In the rows, 128 means zero.
Each row of numbers stands for one element and depends on some of the facts below. Use the named rows to name the rest.

How the elements are related:
beduk ρ putim; beduk ρ stiflagis; bepum ρ teplak; bepum ρ stanes; bepum ρ maklelik; bepum ρ dudrul; bepum ρ klasepli; bopul ρ lamak; bopul ρ minedem
bopul ρ zudum; brakun ρ mogrek; brakun ρ tegil; brotraze ρ feves; brotraze ρ plime; brotraze ρ rutel; bruzul ρ ketil; bruzul ρ plabrok; bruzul ρ brubral
bruzul ρ buflum; budrul ρ putran; budrul ρ grigibrak; budrul ρ buba; budrul ρ klosko; divi ρ plapas; divi ρ plistus; divi ρ vanur; draze ρ vope
draze ρ dutul; drebri ρ soskivor; drebri ρ mesti; drefligrem ρ soskivor; drefligrem ρ lagro; drogrukla ρ trakul; drogrukla ρ duves; drogrukla ρ buba; drogrukla ρ dani
drubim ρ truvel; drubim ρ mesti; drubim ρ komek; drupar ρ zigager; drupar ρ brutik; drupar ρ bofir; drupar ρ kevas; fastem ρ maklelik; fastem ρ zovu
fastem ρ kever; fluvar ρ trakul; fluvar ρ skistur; fluvar ρ buflum; fluvar ρ bofir; fudis ρ skufe; fudis ρ kemim; fudis ρ mutur; fudis ρ brutik
geklo ρ lamak; geklo ρ trakul; geklo ρ grozal; geklo ρ busta; geklo ρ mirul; grepligrun ρ doflen; grepligrun ρ drelin; grepligrun ρ brubral; grotinom ρ kleso
grotinom ρ duves; grotinom ρ brote; grotinom ρ droplin; grotinom ρ mutur; grotinom ρ gidrak; kamo ρ grigibrak; kamo ρ buba; kamo ρ gropefi; kazes ρ zudetre
kazes ρ robren; kazes ρ bofir; mutum ρ ketil; mutum ρ berum; mutum ρ voker; mutum ρ koplol; nefliplu ρ fliplosko; nefliplu ρ paskam; nefliplu ρ miler
nefliplu ρ dresifo; nefliplu ρ lodrok; nefliplu ρ mestigrul; nefliplu ρ gravar; nili ρ bago; nili ρ mogrek; nili ρ kemim; nili ρ noten; pleklur ρ drakiza
pleklur ρ zovu; puflester ρ stanes; puflester ρ fibagro; puflester ρ mestigrul; radrur ρ stugon; radrur ρ nosu; radrur ρ filaka; riro ρ bremer; riro ρ pustun
riro ρ plabrok; rosaben ρ grigibrak; rosaben ρ troge; rosaben ρ truvel; rosaben ρ notul; rudril ρ memustu; rudril ρ dudrul; rustu ρ gobre; rustu ρ doflen
rustu ρ skepoti; seska ρ nirir; seska ρ maplar; sira ρ putran; sira ρ zeflim; sira ρ mesti; sira ρ rumon; sira ρ klasepli; siseplar ρ vumak
siseplar ρ dudrul; sketrom ρ grozal; sketrom ρ dreponun; sketrom ρ mobi; sketrom ρ kluno; skibratrim ρ trakul; skibratrim ρ minedem; skibratrim ρ kluno; skibratrim ρ trego
skibrus ρ ketil; skibrus ρ bago; skibrus ρ kleso; skibrus ρ grudam; skibrus ρ fliplosko; trastu ρ lagror; trastu ρ zigager; trastu ρ podrum; trastu ρ lagro
verem ρ brivu; verem ρ zogis; verem ρ vumak; verem ρ mestigrul; zata ρ mubu; zata ρ gravar; zata ρ filaka; zata ρ brukles; zevan ρ grudam
zevan ρ zigager; zevan ρ mebun; zevan ρ kevas; zutin ρ vuzas; berum θ leros; berum θ noten; bofir θ briklafi; bosku θ drurak; bosku θ toskek
bridrak θ klosko; briklafi θ mirul; brivu θ putim; brotraze θ kluno; brukles θ briklafi; brukles θ klosko; bruskerur θ grekos; brutik θ vebriske; brutik θ buflum
buba θ nular; buba θ klosko; budrul θ grozal; buflum θ kemim; buflum θ brukles; burapam θ trutam; burapam θ truvel; burapam θ kever; dani θ mobi
divi θ trutam; divi θ nefliplu; divi θ stiflagis; drakiza θ suvamor; draze θ tegil; draze θ brotraze; draze θ klosko; drebri θ trutam; drefligrem θ mogrek
dregros θ voker; dregros θ dresifo; dregros θ brukles; drelin θ klude; dreponun θ kemim; dreponun θ mutur; dresifo θ dridras; dresifo θ skistur; droplin θ mirul
drubim θ brivu; drubim θ vupil; drupar θ pegragra; drupar θ rokleki; duka θ dutul; dutul θ kemim; dutul θ mirul; duves θ dreponun; fastem θ kevas
fibagro θ kiskur; fliklil θ brivu; fliplosko θ nefliplu; flubol θ kemim; flubol θ dani; fluvar θ buflum; fluzel θ rokleki; fotren θ medustim; fotren θ parem
fotren θ zeflim; fudis θ kemim; gobre θ lamak; gobre θ duves; gobre θ dreponun; gokur θ nular; gokur θ kluno; goni θ mutur; grekos θ dreponun
grekos θ rustu; grekos θ truvel; grepligrun θ drogrukla; grigibrak θ drurak; gripla θ goni; gripla θ klude; gripla θ rokleki; gropefi θ dani; gropefi θ kluno
grozal θ dridras; grozal θ troge; grozal θ skistur; kadrel θ ketil; kadrel θ kiskur; kamo θ podrum; kazes θ kleso; ketil θ suvamor; kevas θ kemim
kevas θ klosko; kevas θ brukles; kiskel θ rukos; kiskur θ nular; kogril θ brukles; komek θ vuzas; koplol θ brote; lagro θ putim; lagro θ dresifo
lakubrin θ kiskur; lamak θ mirul; leros θ plistus; lezel θ kiskel; lisku θ fletremuk; maklelik θ lage; maplar θ mogrek; maplar θ plabrok; mebun θ trutam
medustim θ memustu; mesti θ skuvikom; mirul θ trutam; mirul θ voker; mubu θ bosku; mubu θ skistur; mutum θ briklafi; mutur θ dresifo; nirir θ dreponun
nirir θ fluzel; nirir θ sketrom; noten θ drogrukla; noten θ buflum; notul θ zasku; parem θ leros; paskam θ teplak; paskam θ drogrukla; paskam θ grekos
pelusu θ zutin; plabrok θ duka; plapas θ buba; pleklur θ dridras; plovim θ trutam; plovim θ suvamor; plovim θ noten; plovim θ plistus; podrum θ klabras
putim θ suvamor; putim θ flubol; putim θ gokur; putran θ dregros; putran θ dani; radrur θ droplin; ritra θ trutam; ritra θ grozal; ritra θ toskek
ritra θ mirul; rokleki θ klosko; rukos θ suvamor; rumon θ brote; rustu θ dridras; rutel θ verem; sira θ rustu; skavo θ klabras; skavo θ stiflagis
skepoti θ trakul; skibrus θ trutam; skibrus θ buba; skibrus θ voker; skistur θ voker; skufe θ bremer; skufe θ kluno; stiflagis θ kemim; stiflagis θ rustu
stugon θ feves; stugon θ bofir; teplak θ pegragra; tole θ grozal; toskek θ stiflagis; trakul θ brodastal; trakul θ droplin; troge θ dresifo; troza θ medustim
troza θ naletra; truvel θ kiskel; vebriske θ lamak; vebriske θ klabras; vebriske θ skistur; vebriske θ mutur; verem θ mebun; vonadram θ nular; vope θ vuzas
vupil θ skistur; zasku θ brodastal; zata θ klabras; zevan θ kemim; zigager θ drurak; zovu θ tegil; zovu θ kemim; zudek θ klosko; zudetre θ mogrek
zudum θ kemim; zudum θ koplol; zutin θ drelin; bagran σ pelusu; beduk σ dreponun; berum σ minedem; bisol σ kiskel; bisol σ zudek; bopul σ dregros
bopul σ vanur; brakun σ fliplosko; bremer σ buzo; bremer σ plabrok; bridrak σ teplak; bridrak σ nular; bridrak σ filaka; briklafi σ lakubrin; briklafi σ divi
brote σ parem; brotraze σ medustim; brotraze σ vebriske; brubral σ plime; bruskerur σ pelusu; bruskerur σ radrur; buflum σ beduk; burapam σ verem; busta σ gaplam
dadi σ trodatra; dadi σ maplar; dadi σ mutur; divi σ vonadram; divi σ replu; doflen σ drubim; doflen σ zeflim; doflen σ zudek; drakiza σ duves
drakiza σ zogis; drakiza σ fluzel; drebri σ gaplam; drelin σ kalus; drelin σ trigul; drelin σ burapam; dreponun σ podrum; droplin σ drubim; droplin σ rosaben
drubim σ vope; drubim σ minedem; duka σ parem; fibagro σ duka; fibagro σ rudril; filaka σ duka; fletremuk σ grekos; fliklil σ kiskur; fliplosko σ lage
flubol σ parem; fluzel σ pustun; gaplam σ kamo; gaplam σ divi; geklo σ gropefi; goni σ memustu; goni σ brote; goni σ putim; gropefi σ plime
grotinom σ zudum; grozal σ brakun; grozal σ zudum; grudam σ divi; kadrel σ nirir; kamo σ radrur; kemim σ grudam; kemim σ briklafi; kemim σ nosu
ketil σ rumon; ketil σ notul; kiskel σ parem; kiskel σ radrur; klasepli σ fluvar; klasepli σ nular; klosko σ drebri; klosko σ grotinom; klude σ trodatra
komek σ ritra; komek σ kemim; komek σ mestigrul; lage σ kamo; lage σ trodatra; lage σ radrur; lagror σ ketil; lagror σ kadrel; lamak σ rukos
lamak σ radrur; lasim σ parem; lasim σ gravar; lisku σ rokleki; maplar σ skavo; mebun σ vonadram; mebun σ plabrok; mebun σ lage; mestigrul σ duka
mestigrul σ zogis; mestigrul σ fletremuk; miler σ rosaben; mobi σ gravar; mutur σ nosu; nosu σ parem; nosu σ pelusu; noten σ radrur; noten σ zudum
nular σ mebun; parem σ vonadram; paskam σ divi; plabrok σ kiskur; pleklur σ fliplosko; plime σ fliplosko; plime σ briklafi; podrum σ vope; podrum σ troza
podrum σ fluvar; puflester σ plime; replu σ flubol; replu σ nosu; ritra σ bagran; robren σ minedem; rosaben σ fluvar; rosaben σ trastu; rudril σ radrur
rudril σ rosaben; ruflom σ dreponun; ruflom σ stiflagis; rukos σ fluvar; rumon σ miler; rumon σ zudek; seska σ plime; seska σ fluzel; siseplar σ stofi
skavo σ busta; skavo σ grekos; skepoti σ zakik; skibratrim σ busta; skibrus σ maplar; skibrus σ zeflim; skistur σ kiskur; skufe σ pelusu; skufe σ fluvar
skufe σ fibagro; skufe σ siseplar; skuvikom σ trakul; skuvikom σ verem; skuvikom σ vebriske; sonis σ kiskur; sonis σ notul; stiflagis σ fliplosko; stofi σ putim
stofi σ vonadram; tole σ podrum; toskek σ robren; toskek σ miler; toskek σ naletra; trakul σ maplar; trego σ kalus; trego σ radrur; trigul σ minedem
trigul σ kadrel; trodatra σ pelusu; troza σ kiskel; vanur σ nirir; vanur σ verem; vebriske σ kamo; vebriske σ drubim; vebriske σ replu; verem σ lakubrin
verem σ divi; visoval σ naletra; vonadram σ pelusu; vupil σ pelusu; vuzas σ rukos; vuzas σ radrur; zakik σ drebri; zasku σ geklo; zasku σ brote
zata σ medustim; zeflim σ vope; zogis σ minedem; zudek σ radrur

Known rows:
memustu: [129 124 115 129 126 117 128 128 127 118 130 123 110 132 125 124 115 137
 128 152 131 128 125 141 134 121 126]
flubol: [134 119 124 119 185 151 150 125 130 119 163 128 128 113 134 126 124 136
 119 108 128 128 135 107 123 125 138]
putim: [ 81 170 116 127 226  68   5 155 110 133 204 138 149  37  87  97  69 165
 107 152 107 136 140 148  94 155  82]
plapas: [114 103 107 163  57  99 127 112 111 118  62 108 190  91 121 116 107 159
 136 104 142 118 135 105  89 104 170]
kiskel: [124 127 133 125 147 142 103 130 131 127 121 130 144 130 125 138 129 132
 125 108 129 124 129 128 123 123 121]
minedem: [119 117 114 122 113 122 124 130 127 134 119 123 111 125 132 117 105 134
 136 152 118 133 121 148 148 119 135]
duka: [132 125 121 123 151 138 133 128 128 125 125 132 138 126 120 134 129 129
 128 114 121 126 135 123 127 126 127]
skepoti: [124 135 122 133 113 126 122 134 124 120 124 125 137 122 142 127 116 137
 125 152 137 132 119 131 122 124 125]
pegragra: [133 119 133 132 123 120 126 122 131 129 142 128 115 134 120 128 132 124
 129 122 127 127 134 131 136 133 130]
grekos: [137 124 129 124 149 133 125 134 131 127 135 128 143 120 127 132 125 123
 129 111 118 124 116 129 131 128 138]
kevas: [120 140 117 114 129 133 178 126 116 125 138 118 112 103 151 100 127 144
 122 144 129 125 100 107 104 121 125]
klabras: [136 122 135 133 124 120 130 125 129 131 137 127 124 129 120 128 134 121
 132 124 124 129 129 132 136 134 132]
fluvar: [134 121 137 120 169 142 133 125 141 145 126 132 128 126 112 133 147 115
 130  62 108 122 131 123 120 130 126]
drogrukla: [148 111 149 130 137 124 126 119 134 138 151 135 116 141 107 134 150 110
 129  90 120 123 138 123 134 140 133]
zigager: [122 141 121 128 120 118 120 133 122 119 118 124 130 125 139 123 119 133
 126 150 132 124 115 138 127 124 135]
divi: [143  80 116 162  96 122 141 107 127 133  82 130 217 106  84 138 132 139
 134  38 123 125 163  82 108 113 174]
budrul: [140 126 145 126 141 126 137 125 130 136 131 135 146 126 114 139 152 107
 132  85 116 121 134 118 124 142 133]
zevan: [144 121 144 120 183 144 169 120 137 134 180 132 119 109 129 122 146 113
 119  76 117 126 133  97 123 137 151]

Rows to name:
No name comes twice in this set of rows, the named rows included.
[118 150 113 126 107 116 134 132 120 123 106 127 130 126 136 117 123 135
 126 150 132 128 116 127 126 124 126] -> bofir
[137 130 135 111 104 130 158 125 113 136 105 126 128 126 120 107 152 132
 130 112 120 115  95 113 106 126  99] -> rokleki
[132 127 133 117 109 146 152 125 125 144  98 126 126 118 124 116 147 136
 130 111 121 125 107 114 105 122  95] -> zudek
[137 147 109 126 118 133 165 134 128 135  99 148 157 136 118 129 142 125
 122 124 123 138 144 104 137 128 129] -> briklafi
[129 138 143 124 126 140 136 124 131 145 112 145 157 142 111 140 149 109
 128  89 120 132 152 108 135 141 129] -> skibrus
[134 116 110 127 154 141 160 126 129 117 174 123 107 109 150 117 109 142
 122 157 135 142 139 113 127 121 139] -> kemim
[148 121 151 129 152 128 143 129 131 134 146 126 148 114 119 146 151 108
 137  94 114 121 128 120 114 144 136] -> rustu
[128 124 138 121 130 135 111 131 124 131 125 133 147 133 125 127 123 123
 128 113 123 122 117 130 140 127 132] -> kadrel
[122 136 113 136 105 110 136 129 126 123 116 125 116 132 134 122 119 131
 130 163 134 131 133 139 133 126 133] -> voker
[141 130 143 122 132 129 144 123 127 138 124 139 143 132 110 130 156 110
 127  80 118 123 131 114 128 139 127] -> mutum
[143 132 127 124 124 129 156 134 123 134 120 127 148 112 129 132 137 122
 137 126 116 127 120 123 119 135 129] -> dregros

Now the same elements, written a new way:
Named rows:
bopul: [ 82  96 105 131 172  98 127  85 173 118 154 113 155  84 122]
rumon: [132 164 141 135 124 146 155 138 129 140 124 127 111 142 140]
berum: [133 144 139 111 118 119 128 133 139 130 118 137 140 146 138]
visoval: [114 151 119 130 123 147 134 134 140 136 122 151 133 153 130]
kiskel: [141 150 136 124 138 148 119 143 103 125 129 125 115 141 127]
stofi: [122 139 137 128 131 156 121 143 124 123 129 142 118 148 122]
zudek: [143 156 153 123 128 122 124 143 125 112 125 114 119 125 149]
lamak: [150 149 138  95 138 145 121 134  94 140 145 138 122 149  94]
dadi: [109 143 128 117 137 152 114 143 129 129 137 139 119 161 131]
lagro: [146 112 147 117 104 110 127 136 123 135 121 126 124 142 137]
dresifo: [148 126 121 123 102 137 120 135 100 141 120 150 135 158 102]
dani: [106 140 120 115 112 144 118 122 107 121 133 134 127 126 114]
plovim: [144 122 154 113  99 111 130 135 134 129 115 132 125 133 135]
mogrek: [113 130 103 137 117 146 110 125 125 125 118 154 142 149 119]
pelusu: [144 136 162 139 125 151 142 147 117 107 107 139 125 126 128]
zudum: [148 131 161 118 108 133 135 142 125 118 115 139 132 123 129]
gripla: [136 122 150 115  94 117 127 135 136 128 119 124 123 144 136]
leros: [124 132 122 124 111 137 122 132 117 127 119 145 135 144 122]

Name these rows:
No name comes twice in this set of rows, the named rows included.
[154  73  94 171 166  69 139 114 136 150 129  83 133  81 170] -> verem
[147 104  87 200 175  78 162 121 173 154 144  66  98  88 187] -> rudril
[149  88 156 109 180  82 135  75 183  69 148 123 161  46  95] -> fluvar
[105 171 109 114 124 154 108 124  59 138 158 111 114 121 127] -> klosko
[100 149 109 127 139 157 114 140 117 135 129 146 133 161 137] -> skuvikom
[131  97 113 156 182  96 133  93 202 100 146 122 146  80 126] -> trastu
[133 104 104 157 125  89 201 100 115 174 146  59  95  54 138] -> sira
[143 139 140 108 130 128 111 137 112 136 141 124 119 140 125] -> noten
[116  90 106 151 145  91 162  95 171 139 144  89 121  71 139] -> drefligrem
[114 105 111 145 176  78 115  93 157 120 167  68 122  69 157] -> brotraze
[111 157 133 125 131 159 139 133 144 107 104 163 172 127 116] -> minedem

